Group, then class:
[ -2   6  14  26  14 -22 -15   1  -6   5  14  -6  -3  33  12  -1   9 -17
  -5 -16  -8 -23  -1  -5  19  -5   2  -1  -1   8  -3   5   4 -27   6   2
 -46]  (74):H
[ 10  22 -22 -17   0  11  12 -16   1  18  -1  11  -1 -17  -6   4  -2  29
   4   7 -23  27   9  -8  -3  -7   2   2  -5 -32  -5   0  -5  13  -6   6
  -5]  (81):M
[  1  20 -29  -2  17  -8  22  -5   9   8   2   0  -2 -39  12  -8  -7   0
  26  15 -12  22  27 -14   0   7  -4  -2   3 -11  -4   3   5  28  -9   4
  45]  (75):P
[  3  11  -9  28   1  16  -4   1   1   2  -2  -7  20  11   4   6  16   5
   6   2   2 -10  12   7   2  -2   0   8  16 -14  -2  12   5  -2  -2   2
 -65]  (80):F
[ -8   1  -3  -6  -5   1  20   4   5 -12  -4  -9 -20 -39  16   0 -22 -21
  19   3   6  16  15   5 -17   9 -19  -5   9   6  14  -7  -3  31   9  -3
  80]  (75):B
[  1 -17  44 -30  16  -8 -25  -2  -9  14  -2   9 -14  60  -2   6  -5   0
  20  17  -6 -14 -43  -8  10 -35  10   7  -9  46  16  21  -4 -31  24  -7
   9]  (74):H
[  7  13 -38   1  19  25  14  -4  21  22  -1  -2  17 -31   8   9  -7  14
  34 -15 -29   2  14   2   2   5   4   7  -9 -13   5  16  -1  25  12   4
  41]  (75):V
[  4   6  22   2  16 -11 -11   2  -2   6  -8  -9  -7  85   7  -9   2  29
  -3   4  -4  -6  -8 -38   2 -27  -7  13   2   4  -9  17  -5 -16 -26 -10
 -29]  (74):R
[  1  -8  11  -1  13  -6 -17   3  -5   8  15  -3   1  70 -12   2 -11 -19
  -2  -5   5 -20 -22  -5  15 -14   2  -2  -8  28  -5  17  -4 -34  12  -7
 -20]  (74):R
[  4  19 -24   2  32   5   8  -4  -2  27   6   1  -5  19   9  -1  -4  19
  20  -7 -25  11  14  -8   9 -12   5   4  -3  -5   4  20  -2   8   5   3
  27]  (75):V
[-16 -11  34  10   3 -17 -17   8   6  -5   5  -2   9  25  -2  -5  -4 -16
  -2   0  20 -12 -13   2   8 -14  -2   2  -2  18   3  17   3 -36 -12  -2
 -16]  (74):C
[  2  -1  -6  12   0  12  -2  -3  -2   3  -3  -3  16  25  -3  10  22  29
 -10  16 -13 -11   2  51   3 -13   9   1   5 -17 -15   4  -1  -4  -2   8
 -64]  (80):F
[ -6  19  -8  49   2  -9  -3   1   1  -5   8  -8  29  36  16  -7  17  19
 -27 -21  13 -21  15   3  15  -6  -2 -10  13 -14  -9   3   5   4 -30   6
 -70]  (74):C
[ -4   2  14  31   2 -16 -13   5  -4  -8   0  -9  11  68  -4   0   1 -10
 -24 -22  17 -33  -8   0  15  -6  -3  -8  -1  18  -4  11   3 -30  -4  -4
 -38]  (74):C
[ -1  22 -38  30   6   7  20  -1   7   6   1   0  32 -55  12   5  -3  14
  18 -19  -9  -5  33   4   5  24   3  -3   0 -21  -2   2  10  47   5   8
  35]  (75):P
[  1  17 -48  -7  25  28  26 -17  -1  31  -7  -3  -6  12   6   7  -3  31
  24 -13 -43  -5  23 -11  -2  -6   2  14  -5  -9   6  13  -1  13  19  -3
  38]  (75):V
[  1  14 -41  18  15   3  26  -4   7   6  -2   2  17 -52  21  -5   7  26
  25 -14 -17  22  35   0   0  10  -2  -2  -4 -24  -3  -3   7  36 -16   7
  25]  (75):B
[  5  19 -14 -11   4   3   3  -9   6  -4   0   3 -10 -27  -1 -11   0  22
  -4  10   1  24  10   4  -5   3   8   0  16 -29  -7  -9  -9  10 -26   2
 -12]  (81):M
[ -2   2   5  -6  10 -11 -20   5  -9   9   8   4 -29  48  12  -7   2 -31
 -20 -10  -7  -2  -4  -7   4 -12  -6  -8   8   6 -10  -3  -4 -48  -1  -2
 -82]  (74):H
[ 21  21 -33  44   1  20  18   0  -2   1   8 -10  -2  43   7  -3  19   9
 -22 -13   3  -1  33   5   1  11  -2   9  19 -49 -36   2  -6 -17 -23  -4
 -85]  (80):J
